Below are the code and all the weights of a small trained network. Each question names an input and a class and asks about switching units off, where a switched-off unit gives its printed mean instead of its output.

import numpy as np


def w(rows, s, z=0):
    codes = np.array(rows[::2]) - 128.0
    scale = np.full(codes.shape[1], s)
    scale[-1] = z or s
    return codes * scale


def f(y):
    return y / 2 * (1 + np.tanh(0.7978845608 * (y + 0.044715 * y**3)))


def log_softmax(a):
    a = a - a.max(-1, keepdims=True)
    return a - np.log(np.exp(a).sum(-1, keepdims=True))


def net(x, mask):
    res = np.array(x, float).reshape(1, 3) / 4 @ E
    y = f(res @ A[0][:, :-1].T + A[0][:, -1])
    res = res + np.where(mask, y, B[0][:, -1]) @ B[0][:, :-1]
    return log_softmax(res[-1] @ U[:, :-1].T + U[:, -1])


A, B = {}, {}
E = w([
[164,113,79,75,130,67,125,21,97],'x0',
[120,2,143,92,111,43,132,165,170],'x1',
[89,132,171,92,122,52,226,120,35],'x2',
],0.013)
A[0] = w([
[154,110,2,80,108,86,133,42,106,96],'N1',
[104,52,70,105,141,41,101,141,152,124],'N2',
[200,128,103,114,130,124,64,85,170,121],'N3',
[72,65,172,130,61,197,148,222,167,109],'N4',
[158,197,126,175,177,174,135,49,86,231],'N5',
[105,74,154,106,63,111,86,167,154,116],'N6',
[119,140,201,116,168,90,196,102,57,204],'N7',
[80,77,162,33,106,121,103,61,180,118],'N8',
[148,78,110,155,164,96,161,164,154,182],'N9',
[233,150,108,163,83,197,66,83,174,253],'N10',
[9,68,153,198,116,225,218,194,102,82],'N11',
[139,73,72,104,102,187,68,101,148,73],'N12',
[182,114,159,128,79,202,101,162,183,116],'N13',
],0.0086,0.0039)
B[0] = w([
[169,183,79,30,173,170,237,182,106,238],'N1',
[106,99,150,195,236,91,135,160,94,226],'N2',
[85,103,96,116,119,70,179,169,83,201],'N3',
[125,138,107,102,221,155,202,220,60,217],'N4',
[2,126,171,168,206,157,46,147,88,239],'N5',
[95,206,158,158,207,105,142,157,121,189],'N6',
[15,35,175,144,118,49,144,153,51,238],'N7',
[112,146,108,152,200,230,114,127,132,192],'N8',
[85,143,215,172,150,152,87,13,158,178],'N9',
[30,99,147,104,123,160,123,190,122,252],'N10',
[108,140,25,56,119,143,146,162,123,225],'N11',
[58,61,117,199,49,89,158,98,104,190],'N12',
[100,61,102,90,46,105,148,212,18,191],'N13',
],0.0071,0.012)
U = w([
[129,174,40,57,178,167,195,160,101,150],'0',
[74,69,102,145,55,73,139,143,68,87],'1',
[103,171,181,187,254,179,109,132,126,71],'2',
[111,117,171,99,156,151,113,136,115,255],'3',
[170,166,154,124,60,111,133,118,185,30],'4',
[149,171,111,196,26,102,153,77,155,35],'5',
[214,154,129,154,143,161,90,94,144,42],'6',
[239,202,132,145,99,166,143,85,184,57],'7',
],0.011,0.005)

Each question gives the input, the list of numbers given to net, and the class t.
The units are the neurons (one row each of A and B). Each row of codes is followed by its name. A weight is (code - 128) times the scale printed after its matrix; where a second scale follows, it is the last column's (A, B and U).
mask holds one flag per neuron, in row order. A switched-off neuron (its flag False) gives its mean, the last column of its row in B, instead of its output. The means were averaged over made-up inputs and are rounded, as every weight is.
A unit's drop is (log p(t) with every unit on - log p(t) with that unit switched off) / (log p(t) with every unit on - log p(t) with every unit switched off).
The circuit of an input: a set's keep is (log p(t) with only the set's units on - log p(t) with every unit switched off) / (log p(t) with every unit on - log p(t) with every unit switched off). Starting from the 12 units with the biggest drops (on a tie, the unit counted first), units are removed one at a time, each time the one whose removal leaves the highest keep (on an exact tie, the one counted first), for as long as the keep stays at least 0.8.
circuit, biggest first: the units of the circuit, biggest drop first
top k neurons: the k neurons with the biggest drops, biggest first
drop when u is switched off: that unit's drop, to one decimal
input [-7,-6,-3], class 0: circuit, biggest first -> (N11)
input [2,-2,-3], class 3: circuit, biggest first -> (N11, N4, N2)
input [0,-3,-1], class 3: circuit, biggest first -> (N2, N1)
input [-3,5,-4], class 2: top 2 neurons -> (N6, N7)
input [-7,-2,-6], class 0: top 3 neurons -> (N4, N7, N11)
input [4,-7,6], class 2: top 2 neurons -> (N5, N13)
input [-5,-5,1], class 0: top 4 neurons -> (N11, N9, N2, N6)
input [1,-7,-7], class 1: top 3 neurons -> (N13, N12, N3)
input [2,1,0], class 3: top 3 neurons -> (N11, N4, N1)
input [8,6,-7], class 0: top 3 neurons -> (N1, N8, N7)
input [6,-5,7], class 1: top 2 neurons -> (N7, N4)
input [-6,6,0], class 0: top 3 neurons -> (N11, N4, N5)
input [-4,-3,6], class 1: top 2 neurons -> (N7, N1)
input [5,-8,-2], class 2: circuit, biggest first -> (N5)
input [5,8,-5], class 2: top 2 neurons -> (N2, N8)
input [3,-8,1], class 2: drop when N5 is switched off -> 0.5
input [1,7,6], class 2: drop when N3 is switched off -> 0.1
input [-1,-1,-7], class 1: drop when N8 is switched off -> 0.0
input [-5,-4,1], class 0: drop when N2 is switched off -> 0.2
input [-8,0,-5], class 0: top neuron -> (N4)
